Below are the code and all the weights of a small trained network. Each question names an input and a target symbol and asks about switching units off, where a switched-off unit gives its printed mean instead of its output.

import numpy as np


def w(rows, s, z=0):
    codes = np.array(rows[::2]) - 128.0
    scale = np.full(codes.shape[1], s)
    scale[-1] = z or s
    return codes * scale


def f(y):
    return y / 2 * (1 + np.tanh(0.7978845608 * (y + 0.044715 * y**3)))


def softmax(a):
    e = np.exp(a - a.max(-1, keepdims=True))
    return e / e.sum(-1, keepdims=True)


def log_softmax(a):
    a = a - a.max(-1, keepdims=True)
    return a - np.log(np.exp(a).sum(-1, keepdims=True))


def net(x, mask):
    ids = ['ΞΣαδεζηλμω'.index(c) for c in x.split()]
    T = len(ids)
    res = E[ids] + P[:T]
    r = res
    for j in range(3):
        rows = slice(3 * j, 3 * j + 3)
        q, k, v = (r @ M[0][rows].T for M in (Q, K, V))
        z = softmax(np.where(np.tri(T) > 0, q @ k.T / 3**0.5, -1e9)) @ v
        o = O[0][rows]
        res = res + np.where(mask[j], z, o[:, -1]) @ o[:, :-1]
    y = f(res @ A[0][:, :-1].T + A[0][:, -1])
    res = res + np.where(mask[3:27], y, B[0][:, -1]) @ B[0][:, :-1]
    return log_softmax(res[-1] @ U[:, :-1].T + U[:, -1])


Q, K, V, O, A, B = {}, {}, {}, {}, {}, {}
E = w([
[110,86,142,96,99,135,91],'Ξ',
[163,55,99,156,178,92,94],'Σ',
[79,126,101,88,197,179,145],'α',
[72,184,133,217,124,60,83],'δ',
[152,94,225,142,88,130,113],'ε',
[63,135,107,81,46,145,129],'ζ',
[184,172,133,80,145,40,166],'η',
[94,84,51,131,115,133,115],'λ',
[166,251,140,126,70,128,142],'μ',
[223,88,105,35,40,160,103],'ω',
],0.021)
P = w([
[136,189,173,94,194,47,33],'0',
[116,57,156,188,96,56,145],'1',
[109,42,151,187,83,82,129],'2',
[94,25,148,203,71,102,129],'3',
[85,10,137,217,73,125,121],'4',
[88,2,132,221,60,132,103],'5',
],0.0072)
Q[0] = w([
[86,94,142,163,71,47,81],'h1',
[36,124,158,190,141,125,81],'h1',
[114,5,127,96,112,179,137],'h1',
[106,235,133,167,168,113,120],'h2',
[94,98,119,117,134,115,81],'h2',
[140,129,123,161,69,117,93],'h2',
[81,97,25,117,208,123,147],'h3',
[28,64,75,168,57,89,23],'h3',
[54,188,161,178,67,157,163],'h3',
],0.014)
K[0] = w([
[146,200,134,113,146,79,50],'h1',
[88,146,159,162,158,143,46],'h1',
[133,118,119,54,165,160,91],'h1',
[120,112,119,188,72,132,208],'h2',
[92,128,139,122,136,140,102],'h2',
[122,190,132,136,116,109,93],'h2',
[110,123,87,119,174,135,149],'h3',
[96,44,127,143,107,252,75],'h3',
[111,168,141,172,96,221,161],'h3',
],0.02)
V[0] = w([
[92,134,1,137,129,161,120],'h1',
[52,211,120,71,73,170,168],'h1',
[14,135,181,124,164,153,84],'h1',
[104,57,159,104,44,117,167],'h2',
[95,100,150,43,187,129,59],'h2',
[80,113,131,125,86,171,126],'h2',
[51,146,207,118,88,184,136],'h3',
[148,135,203,157,153,64,120],'h3',
[205,79,168,93,120,163,165],'h3',
],0.01)
O[0] = w([
[89,117,126,90,2,30,54,105],'h1',
[164,33,228,173,61,137,226,64],'h1',
[44,202,164,161,100,204,139,123],'h1',
[134,142,182,88,197,41,118,100],'h2',
[49,100,172,98,127,126,181,253],'h2',
[122,162,178,100,122,90,108,96],'h2',
[161,65,66,143,208,87,108,113],'h3',
[73,82,48,126,61,117,159,89],'h3',
[92,233,66,120,150,169,145,142],'h3',
],0.0074,0.006)
A[0] = w([
[114,154,137,143,208,123,162,67],'n1',
[152,150,132,117,96,149,131,46],'n2',
[107,161,120,113,157,121,192,135],'n3',
[112,200,138,99,116,156,146,78],'n4',
[154,81,199,153,112,140,131,111],'n5',
[158,95,143,130,191,69,80,75],'n6',
[156,107,88,121,148,154,145,50],'n7',
[83,135,94,158,144,99,142,75],'n8',
[126,151,111,181,87,163,144,126],'n9',
[159,127,107,169,143,135,122,102],'n10',
[168,192,159,171,147,119,106,88],'n11',
[141,158,249,155,127,140,94,65],'n12',
[134,85,134,111,82,142,149,57],'n13',
[176,114,86,93,147,120,135,2],'n14',
[111,197,148,131,100,123,133,98],'n15',
[100,177,129,95,138,83,137,118],'n16',
[126,102,142,125,134,59,149,104],'n17',
[115,131,186,123,74,147,160,37],'n18',
[162,158,175,123,138,136,143,79],'n19',
[171,119,150,129,175,121,158,118],'n20',
[87,117,141,141,176,125,91,96],'n21',
[108,109,145,107,155,117,101,105],'n22',
[167,135,129,153,119,70,104,85],'n23',
[117,138,179,156,63,112,101,71],'n24',
],0.014,0.013)
B[0] = w([
[188,176,204,125,79,149,20,160],'n1',
[82,136,121,118,168,80,130,122],'n2',
[154,151,107,207,87,125,122,156],'n3',
[190,114,121,143,67,64,162,125],'n4',
[127,254,106,30,101,76,155,214],'n5',
[149,187,114,185,68,179,203,171],'n6',
[125,99,205,117,183,61,124,149],'n7',
[136,172,133,70,140,88,89,159],'n8',
[121,81,132,54,132,175,80,219],'n9',
[109,126,135,87,143,105,117,150],'n10',
[97,69,204,18,150,135,164,163],'n11',
[164,57,33,200,129,146,236,164],'n12',
[138,164,153,91,180,124,80,173],'n13',
[65,149,225,101,104,161,166,162],'n14',
[190,77,88,79,139,107,106,141],'n15',
[106,26,105,154,98,184,151,156],'n16',
[139,178,68,177,141,169,98,196],'n17',
[88,148,135,78,239,79,53,168],'n18',
[57,95,76,105,122,97,41,124],'n19',
[139,94,89,139,124,166,28,183],'n20',
[110,216,131,89,100,88,196,208],'n21',
[160,155,109,174,113,145,148,172],'n22',
[43,105,153,83,160,185,166,152],'n23',
[192,77,118,199,199,113,81,253],'n24',
],0.0075,0.0062)
U = w([
[38,199,233,170,70,103,254,226],'Ξ',
[91,217,32,105,126,118,116,40],'Σ',
[72,153,186,79,184,114,87,1],'α',
[101,129,106,146,68,231,139,34],'δ',
[169,226,175,174,151,172,98,123],'ε',
[154,186,157,141,208,26,165,125],'ζ',
[145,64,129,162,211,149,174,78],'η',
[134,117,155,204,13,32,71,169],'λ',
[221,156,162,27,67,133,153,176],'μ',
[208,188,49,223,64,132,217,207],'ω',
],0.0054,0.0055)

Each question gives the input, a string of symbols that net reads in full, and the target symbol t.
The units are the heads (3 rows each of Q, K, V and O) and the neurons (one row each of A and B). Each row of codes is followed by its name. A weight is (code - 128) times the scale printed after its matrix; where a second scale follows, it is the last column's (O, A, B and U).
mask holds one flag per unit, heads first, then neurons. A switched-off unit (its flag False) gives its mean, the last column of its rows in O or B, instead of its output. The means were averaged over made-up inputs and are rounded, as every weight is.
A unit's drop is (log p(t) with every unit on - log p(t) with that unit switched off) / (log p(t) with every unit on - log p(t) with every unit switched off).
The circuit of an input: a set's keep is (log p(t) with only the set's units on - log p(t) with every unit switched off) / (log p(t) with every unit on - log p(t) with every unit switched off). Starting from the 12 units with the biggest drops (on a tie, the unit counted first), units are removed one at a time, each time the one whose removal leaves the highest keep (on an exact tie, the one counted first), for as long as the keep stays at least 0.8.
circuit, biggest first: the units of the circuit, biggest drop first
unit that matters most: the unit with the biggest drop
top k neurons: the k neurons with the biggest drops, biggest first
heads that matter: for each layer, one digit per head in row order, 1 if its drop is at least 0.15 and else 0, layers parted by /
drop when u is switched off: that unit's drop, to one decimal
input Σ ω Ξ ζ, target Σ: heads that matter	100
input Ξ δ δ, target α: heads that matter	110
input μ ζ Ξ, target μ: heads that matter	110
input ε λ ζ λ ω Ξ, target ε: heads that matter	100
input δ Ξ Ξ ε, target δ: circuit, biggest first	[h2, h1, n9]
input δ δ Ξ Ξ, target δ: circuit, biggest first	[h2, h1, n9]
input λ λ η α ζ δ, target Ξ: unit that matters most	h3
input η Ξ Ξ, target η: circuit, biggest first	[h1, h2, n7]
input α λ η Σ, target α: top 3 neurons	[n18, n9, n13]
input ε λ Ξ μ Ξ, target ε: circuit, biggest first	[h1, n1]
input ζ ω ε, target ζ: circuit, biggest first	[h1, n18, n5, n24]
input Σ Ξ ε, target Σ: circuit, biggest first	[h1, h3]
input Ξ Σ λ ζ, target Ξ: circuit, biggest first	[h1, h2]
input Ξ ω ε δ Σ Ξ, target Ξ: unit that matters most	h2
input ω ε η δ λ, target ω: top 2 neurons	[n6, n17]
input μ λ λ, target μ: top 2 neurons	[n5, n9]
input ζ Ξ η Ξ, target ζ: top 3 neurons	[n18, n5, n24]
input δ Ξ λ, target δ: drop when n9 is switched off	0.2
input α η Σ λ λ λ, target α: drop when n9 is switched off	0.1
input μ λ μ ε, target μ: drop when n9 is switched off	0.2
input ε Ξ ζ λ, target ε: drop when h1 is switched off	1.0
